Below are the code and all the weights of a small trained network. Each question names an input and a class and asks about switching units off, where a switched-off unit gives its printed mean instead of its output.

import numpy as np


def w(rows, s, z=0):
    codes = np.array(rows[::2]) - 128.0
    scale = np.full(codes.shape[1], s)
    scale[-1] = z or s
    return codes * scale


def f(y):
    return y / 2 * (1 + np.tanh(0.7978845608 * (y + 0.044715 * y**3)))


def log_softmax(a):
    a = a - a.max(-1, keepdims=True)
    return a - np.log(np.exp(a).sum(-1, keepdims=True))


def net(x, mask):
    res = np.array(x, float).reshape(1, 5) / 4 @ E
    y = f(res @ A[0][:, :-1].T + A[0][:, -1])
    res = res + np.where(mask, y, B[0][:, -1]) @ B[0][:, :-1]
    return log_softmax(res[-1] @ U[:, :-1].T + U[:, -1])


A, B = {}, {}
E = w([
[149,156,193,108,185,245,88,108],'x0',
[119,37,115,110,203,179,255,50],'x1',
[183,159,7,67,60,96,73,9],'x2',
[126,236,94,15,101,131,117,163],'x3',
[178,142,68,220,62,192,117,132],'x4',
],0.0096)
A[0] = w([
[156,68,74,156,80,14,119,117,136],'n0',
[165,61,140,136,153,226,199,120,188],'n1',
[130,200,97,64,88,147,91,32,253],'n2',
[139,106,91,87,192,134,226,50,98],'n3',
[156,224,33,89,34,115,85,136,155],'n4',
[145,146,137,96,193,139,96,36,201],'n5',
[170,175,216,140,142,124,1,110,146],'n6',
[88,99,245,92,170,116,129,179,167],'n7',
[152,158,140,149,149,159,132,236,181],'n8',
[181,91,115,190,119,194,171,132,130],'n9',
[153,155,237,184,129,115,98,240,146],'n10',
[133,127,100,147,129,81,182,63,167],'n11',
[27,153,237,120,181,96,209,190,166],'n12',
[172,215,78,67,92,100,63,136,136],'n13',
[60,152,217,95,168,97,175,188,160],'n14',
[91,81,122,184,122,39,177,156,222],'n15',
],0.0091,0.004)
B[0] = w([
[107,99,71,100,50,17,195,147,203],'n0',
[105,87,206,160,179,170,167,78,200],'n1',
[255,147,107,75,174,161,134,158,235],'n2',
[108,134,100,66,150,170,154,34,207],'n3',
[156,255,133,123,161,73,222,189,250],'n4',
[211,101,59,99,133,227,89,113,189],'n5',
[220,122,117,159,42,152,77,171,189],'n6',
[115,78,160,121,177,85,90,171,197],'n7',
[26,147,175,143,105,90,96,125,170],'n8',
[86,125,201,239,126,163,193,102,167],'n9',
[90,156,196,88,70,149,52,86,197],'n10',
[108,113,57,67,83,151,213,103,171],'n11',
[75,7,243,62,214,67,41,202,215],'n12',
[172,200,159,190,179,101,158,200,227],'n13',
[52,103,160,27,246,121,45,178,194],'n14',
[49,63,89,161,116,54,145,137,194],'n15',
],0.0081,0.017)
U = w([
[69,62,47,122,27,24,208,137,139],'0',
[243,68,118,154,80,164,72,150,151],'1',
[82,40,186,71,189,94,62,202,156],'2',
[203,252,136,119,152,92,197,215,113],'3',
[85,81,193,247,148,178,226,87,161],'4',
[149,113,71,30,149,190,179,40,3],'5',
[74,198,163,165,2,121,78,138,121],'6',
],0.0087,0.0028)

Each question gives the input, the list of numbers given to net, and the class t.
The units are the neurons (one row each of A and B). Each row of codes is followed by its name. A weight is (code - 128) times the scale printed after its matrix; where a second scale follows, it is the last column's (A, B and U).
mask holds one flag per neuron, in row order. A switched-off neuron (its flag False) gives its mean, the last column of its row in B, instead of its output. The means were averaged over made-up inputs and are rounded, as every weight is.
A unit's drop is (log p(t) with every unit on - log p(t) with that unit switched off) / (log p(t) with every unit on - log p(t) with every unit switched off).
The circuit of an input: a set's keep is (log p(t) with only the set's units on - log p(t) with every unit switched off) / (log p(t) with every unit on - log p(t) with every unit switched off). Starting from the 12 units with the biggest drops (on a tie, the unit counted first), units are removed one at a time, each time the one whose removal leaves the highest keep (on an exact tie, the one counted first), for as long as the keep stays at least 0.8.
circuit, biggest first: the units of the circuit, biggest drop first
top k neurons: the k neurons with the biggest drops, biggest first
drop of u: that unit's drop, to one decimal
input [8,4,2,5,6], class 5: circuit, biggest first : n5
input [-3,3,5,-7,8], class 0: top 3 neurons : n0, n11, n13
input [-6,-8,-2,-1,1], class 6: top 2 neurons : n10, n2
input [-5,0,-5,-8,4], class 4: top 2 neurons : n9, n1
input [5,8,-1,3,4], class 4: top 2 neurons : n9, n1
input [7,2,-1,4,3], class 1: top 2 neurons : n4, n3
input [-5,-7,2,-2,-1], class 3: top 2 neurons : n4, n13
input [2,-5,2,-5,4], class 6: top 3 neurons : n2, n5, n13
input [-7,1,1,4,-2], class 0: top 2 neurons : n0, n15
input [-1,8,1,3,3], class 5: drop of n3 : 0.2
input [-1,0,1,-7,5], class 4: drop of n9 : 0.8
input [-4,5,8,6,3], class 3: drop of n11 : 0.0
